Below are the code and all the weights of a small trained network. Each question names an input and a class and asks about switching units off, where a switched-off unit gives its printed mean instead of its output.

import numpy as np


def w(rows, s, z=0):
    codes = np.array(rows[::2]) - 128.0
    scale = np.full(codes.shape[1], s)
    scale[-1] = z or s
    return codes * scale


def f(y):
    return np.maximum(y, 0)


def log_softmax(a):
    a = a - a.max(-1, keepdims=True)
    return a - np.log(np.exp(a).sum(-1, keepdims=True))


def net(x, mask):
    res = np.array(x, float).reshape(1, 8) / 4 @ E
    y = f(res @ A[0][:, :-1].T + A[0][:, -1])
    res = res + np.where(mask, y, B[0][:, -1]) @ B[0][:, :-1]
    return log_softmax(res[-1] @ U[:, :-1].T + U[:, -1])


A, B = {}, {}
E = w([
[63,114,108,187,102,134,134],'x0',
[133,144,220,170,222,141,115],'x1',
[90,82,151,124,148,9,115],'x2',
[169,147,62,73,150,131,134],'x3',
[157,145,155,121,101,150,164],'x4',
[183,74,151,108,91,85,187],'x5',
[94,124,95,105,184,89,86],'x6',
[151,136,89,188,177,63,76],'x7',
],0.012)
A[0] = w([
[113,178,38,152,193,149,79,120],'n1',
[198,141,107,156,149,99,132,81],'n2',
[133,95,120,76,138,105,124,26],'n3',
[67,122,166,99,133,139,114,28],'n4',
[253,122,192,122,150,103,153,54],'n5',
[170,152,132,91,198,94,95,188],'n6',
[178,161,95,129,126,188,127,121],'n7',
[166,172,117,100,109,202,128,26],'n8',
[112,77,128,170,145,92,118,1],'n9',
[24,149,57,164,114,124,100,3],'n10',
[158,150,125,71,115,178,119,91],'n11',
[120,140,171,101,104,133,153,39],'n12',
[113,124,191,112,143,102,157,78],'n13',
[116,86,146,171,112,142,134,105],'n14',
[128,159,95,91,173,118,73,186],'n15',
[91,86,131,133,126,79,119,53],'n16',
[116,99,126,109,126,169,120,6],'n17',
[149,103,121,20,134,76,126,59],'n18',
],0.014,0.0048)
B[0] = w([
[53,72,201,172,161,137,75,247],'n1',
[55,78,142,130,150,127,105,172],'n2',
[121,117,106,100,103,94,138,168],'n3',
[104,125,162,138,146,167,98,166],'n4',
[34,150,202,139,166,94,59,223],'n5',
[112,92,152,254,112,52,84,232],'n6',
[134,138,133,79,117,178,162,219],'n7',
[168,168,119,57,134,187,157,224],'n8',
[190,212,121,53,136,132,146,183],'n9',
[113,129,182,179,157,104,107,226],'n10',
[162,118,98,103,87,118,187,209],'n11',
[109,114,135,122,158,145,82,171],'n12',
[121,63,154,162,177,131,144,184],'n13',
[134,162,116,173,96,93,84,182],'n14',
[159,109,131,170,197,53,56,225],'n15',
[172,160,91,96,102,124,189,194],'n16',
[105,161,117,136,166,151,111,147],'n17',
[219,159,17,121,56,69,131,226],'n18',
],0.0085,0.012)
U = w([
[216,125,59,132,119,68,124,109],'0',
[192,146,123,32,122,253,175,2],'1',
[137,118,194,167,167,115,80,252],'2',
],0.0073,0.0034)

Each question gives the input, the list of numbers given to net, and the class t.
The units are the neurons (one row each of A and B). Each row of codes is followed by its name. A weight is (code - 128) times the scale printed after its matrix; where a second scale follows, it is the last column's (A, B and U).
mask holds one flag per neuron, in row order. A switched-off neuron (its flag False) gives its mean, the last column of its row in B, instead of its output. The means were averaged over made-up inputs and are rounded, as every weight is.
A unit's drop is (log p(t) with every unit on - log p(t) with that unit switched off) / (log p(t) with every unit on - log p(t) with every unit switched off).
The circuit of an input: a set's keep is (log p(t) with only the set's units on - log p(t) with every unit switched off) / (log p(t) with every unit on - log p(t) with every unit switched off). Starting from the 12 units with the biggest drops (on a tie, the unit counted first), units are removed one at a time, each time the one whose removal leaves the highest keep (on an exact tie, the one counted first), for as long as the keep stays at least 0.8.
units of the circuit, in order: the units of the circuit, biggest drop first
k most important neurons: the k neurons with the biggest drops, biggest first
drop when u is switched off: that unit's drop, to one decimal
input [2,3,-2,2,6,7,2,-6], class 1: units of the circuit, in order	(n6)
input [-3,1,5,-6,-4,4,-1,2], class 0: units of the circuit, in order	(n1 n16)
input [-3,-4,2,-5,2,-1,3,-1], class 0: units of the circuit, in order	(n1 n5)
input [-1,2,4,5,4,6,3,-6], class 0: 2 most important neurons	(n18 n1)
input [-7,-4,-3,-8,7,3,8,-5], class 1: 2 most important neurons	(n6 n15)
input [4,-5,0,-6,-3,1,-7,1], class 0: 3 most important neurons	(n1 n5 n6)
input [-1,-6,-1,-6,8,-6,-3,3], class 1: units of the circuit, in order	(n6 n15)
input [-4,0,-5,0,8,-2,4,1], class 1: 2 most important neurons	(n8 n7)
input [5,0,1,-3,3,0,-1,2], class 0: 3 most important neurons	(n1 n5 n6)
input [-8,8,-6,-6,6,-6,-6,-3], class 1: drop when n10 is switched off	0.0
input [-2,-5,-7,1,-2,5,7,-3], class 1: drop when n8 is switched off	0.1
input [1,-8,-4,2,-3,-4,4,0], class 2: drop when n1 is switched off	0.4
input [0,-3,-8,1,1,1,5,6], class 2: drop when n1 is switched off	0.5
